Below is a small trained network, with its code and all its weights. Each question gives an input and a target symbol and asks what happens when units are switched off, that is, made to give their printed mean instead of their output.

import numpy as np


def w(rows, s, z=0):
    codes = np.array(rows[::2]) - 128.0
    scale = np.full(codes.shape[1], s)
    scale[-1] = z or s
    return codes * scale


def f(y):
    return np.maximum(y, 0)


def softmax(a):
    e = np.exp(a - a.max(-1, keepdims=True))
    return e / e.sum(-1, keepdims=True)


def log_softmax(a):
    a = a - a.max(-1, keepdims=True)
    return a - np.log(np.exp(a).sum(-1, keepdims=True))


def net(x, mask):
    ids = ['αβγδεζηθλμπτψω'.index(c) for c in x.split()]
    T = len(ids)
    res = E[ids] + P[:T]
    u = 0
    for l in range(2):
        q, k, v = (res @ M[l].T for M in (Q, K, V))
        z = softmax(np.where(np.tri(T) > 0, q @ k.T / 4**0.5, -1e9)) @ v
        res = res + np.where(mask[u], z, O[l][:, -1]) @ O[l][:, :-1]
        u += 1
        y = f(res @ A[l][:, :-1].T + A[l][:, -1])
        res = res + np.where(mask[u : u + 12], y, B[l][:, -1]) @ B[l][:, :-1]
        u += 12
    return log_softmax(res[-1] @ U[:, :-1].T + U[:, -1])


Q, K, V, O, A, B = {}, {}, {}, {}, {}, {}
E = w([
[176,146,136],'α',
[159,173,86],'β',
[188,162,121],'γ',
[180,133,122],'δ',
[173,144,147],'ε',
[177,175,152],'ζ',
[164,128,140],'η',
[203,125,88],'θ',
[176,140,125],'λ',
[186,163,131],'μ',
[87,35,97],'π',
[192,74,172],'τ',
[57,253,108],'ψ',
[120,206,190],'ω',
],0.018)
P = w([
[62,74,240],'0',
[241,142,107],'1',
[188,175,137],'2',
[122,167,156],'3',
[148,148,87],'4',
[97,139,95],'5',
[38,52,211],'6',
[68,76,53],'7',
[70,112,54],'8',
[59,105,49],'9',
[2,59,86],'10',
[38,71,22],'11',
],0.0073)
Q[0] = w([
[135,137,247],'L0H1',
[172,103,155],'L0H1',
[63,58,134],'L0H1',
[208,155,140],'L0H1',
],0.011)
K[0] = w([
[250,25,226],'L0H1',
[109,32,142],'L0H1',
[35,6,80],'L0H1',
[147,255,235],'L0H1',
],0.0063)
V[0] = w([
[190,157,122],'L0H1',
[219,123,187],'L0H1',
[122,193,2],'L0H1',
[203,112,130],'L0H1',
],0.0099)
O[0] = w([
[44,2,141,179],'L0H1',
[98,97,79,116],'L0H1',
[73,155,128,254],'L0H1',
[204,106,53,115],'L0H1',
],0.0091,0.0062)
A[0] = w([
[96,146,88,105],'L0N1',
[175,106,154,190],'L0N2',
[160,156,62,132],'L0N3',
[99,218,84,49],'L0N4',
[244,111,95,91],'L0N5',
[122,173,45,145],'L0N6',
[168,237,224,147],'L0N7',
[148,74,139,198],'L0N8',
[99,141,65,104],'L0N9',
[62,231,57,4],'L0N10',
[71,99,61,130],'L0N11',
[148,84,175,174],'L0N12',
],0.011,0.0042)
B[0] = w([
[100,137,124,173],'L0N1',
[77,254,100,155],'L0N2',
[61,125,52,158],'L0N3',
[84,117,143,220],'L0N4',
[103,148,194,168],'L0N5',
[135,34,178,200],'L0N6',
[162,128,113,211],'L0N7',
[103,176,92,168],'L0N8',
[105,120,99,173],'L0N9',
[84,101,133,255],'L0N10',
[77,125,58,182],'L0N11',
[119,140,103,149],'L0N12',
],0.0072,0.0084)
Q[1] = w([
[146,69,94],'L1H1',
[90,142,181],'L1H1',
[120,2,244],'L1H1',
[158,184,45],'L1H1',
],0.009)
K[1] = w([
[78,73,106],'L1H1',
[75,35,145],'L1H1',
[246,117,136],'L1H1',
[94,204,108],'L1H1',
],0.011)
V[1] = w([
[159,116,135],'L1H1',
[53,106,137],'L1H1',
[2,121,53],'L1H1',
[68,176,225],'L1H1',
],0.0075)
O[1] = w([
[157,130,209,99],'L1H1',
[1,170,109,186],'L1H1',
[120,142,38,250],'L1H1',
[23,154,153,165],'L1H1',
],0.0072,0.013)
A[1] = w([
[139,100,141,108],'L1N1',
[106,144,137,211],'L1N2',
[52,27,112,118],'L1N3',
[82,163,66,58],'L1N4',
[156,147,200,239],'L1N5',
[65,128,237,155],'L1N6',
[56,165,188,193],'L1N7',
[81,141,162,106],'L1N8',
[154,74,136,254],'L1N9',
[113,129,142,203],'L1N10',
[66,133,2,64],'L1N11',
[125,183,75,197],'L1N12',
],0.0098,0.0061)
B[1] = w([
[129,110,118,128],'L1N1',
[150,39,50,165],'L1N2',
[126,87,129,191],'L1N3',
[139,137,186,202],'L1N4',
[203,74,106,130],'L1N5',
[68,152,86,156],'L1N6',
[254,104,116,192],'L1N7',
[141,121,122,159],'L1N8',
[139,27,10,135],'L1N9',
[222,126,86,151],'L1N10',
[134,192,179,251],'L1N11',
[148,58,120,189],'L1N12',
],0.0067,0.028)
U = w([
[218,112,35,213],'α',
[85,112,68,207],'β',
[117,100,154,66],'γ',
[129,125,144,58],'δ',
[113,112,150,98],'ε',
[132,111,153,49],'ζ',
[136,126,146,44],'η',
[130,102,171,146],'θ',
[133,158,106,2],'λ',
[119,70,153,51],'μ',
[156,162,132,42],'π',
[139,133,142,39],'τ',
[147,251,100,112],'ψ',
[153,163,126,30],'ω',
],0.011,0.0044)

Each question gives the input, a string of symbols that net reads in full, and the target symbol t.
The units are the heads (4 rows each of Q, K, V and O) and the neurons (one row each of A and B). Each row of codes is followed by its name. A weight is (code - 128) times the scale printed after its matrix; where a second scale follows, it is the last column's (O, A, B and U).
mask holds one flag per unit, layer by layer, with each layer's heads first. A switched-off unit (its flag False) gives its mean, the last column of its rows in O or B, instead of its output. The means were averaged over made-up inputs and are rounded, as every weight is.
A unit's drop is (log p(t) with every unit on - log p(t) with that unit switched off) / (log p(t) with every unit on - log p(t) with every unit switched off).
The circuit of an input: a set's keep is (log p(t) with only the set's units on - log p(t) with every unit switched off) / (log p(t) with every unit on - log p(t) with every unit switched off). Starting from the 12 units with the biggest drops (on a tie, the unit counted first), units are removed one at a time, each time the one whose removal leaves the highest keep (on an exact tie, the one counted first), for as long as the keep stays at least 0.8.
units of the circuit, in order: the units of the circuit, biggest drop first
most important unit: the unit with the biggest drop
k most important neurons: the k neurons with the biggest drops, biggest first
top k neurons in layer l: the k neurons of layer l with the biggest drops, biggest first
drop of u: that unit's drop, to one decimal
input τ μ γ ζ, target α: units of the circuit, in order : L1H1; L1N11; L0N10; L1N4
input β θ λ δ θ λ μ, target α: 2 most important neurons : L0N10; L0N4
input β β ε ψ μ, target ψ: top 4 neurons in layer 0 : L0N10; L0N4; L0N6; L0N5
input β β β β η η π, target α: units of the circuit, in order : L0H1; L1N11
input β β β, target β: top neuron in layer 1 : L1N7
input λ β α τ, target α: units of the circuit, in order : L1N11; L0N10; L1N4
input β ψ α, target ψ: top 2 neurons in layer 1 : L1N11; L1N3
input θ ε β ψ ε, target ψ: 2 most important neurons : L0N6; L1N11
input β π π β β η ε, target α: units of the circuit, in order : L1N11; L1H1; L0H1
input δ ψ τ, target ψ: 2 most important neurons : L0N2; L0N8
input β β β δ β β ζ, target α: 2 most important neurons : L1N11; L1N4
input ε δ β η, target α: top 4 neurons in layer 1 : L1N11; L1N4; L1N9; L1N6
input δ β β, target β: top 2 neurons in layer 1 : L1N7; L1N10
input δ β τ β η θ α, target α: most important unit : L1H1
input θ μ ζ β β π, target α: drop of L0N8 : 0.0
input β τ γ π β γ η, target α: drop of L1N4 : 0.1
input μ ψ ε, target ψ: drop of L0N10 : 0.5
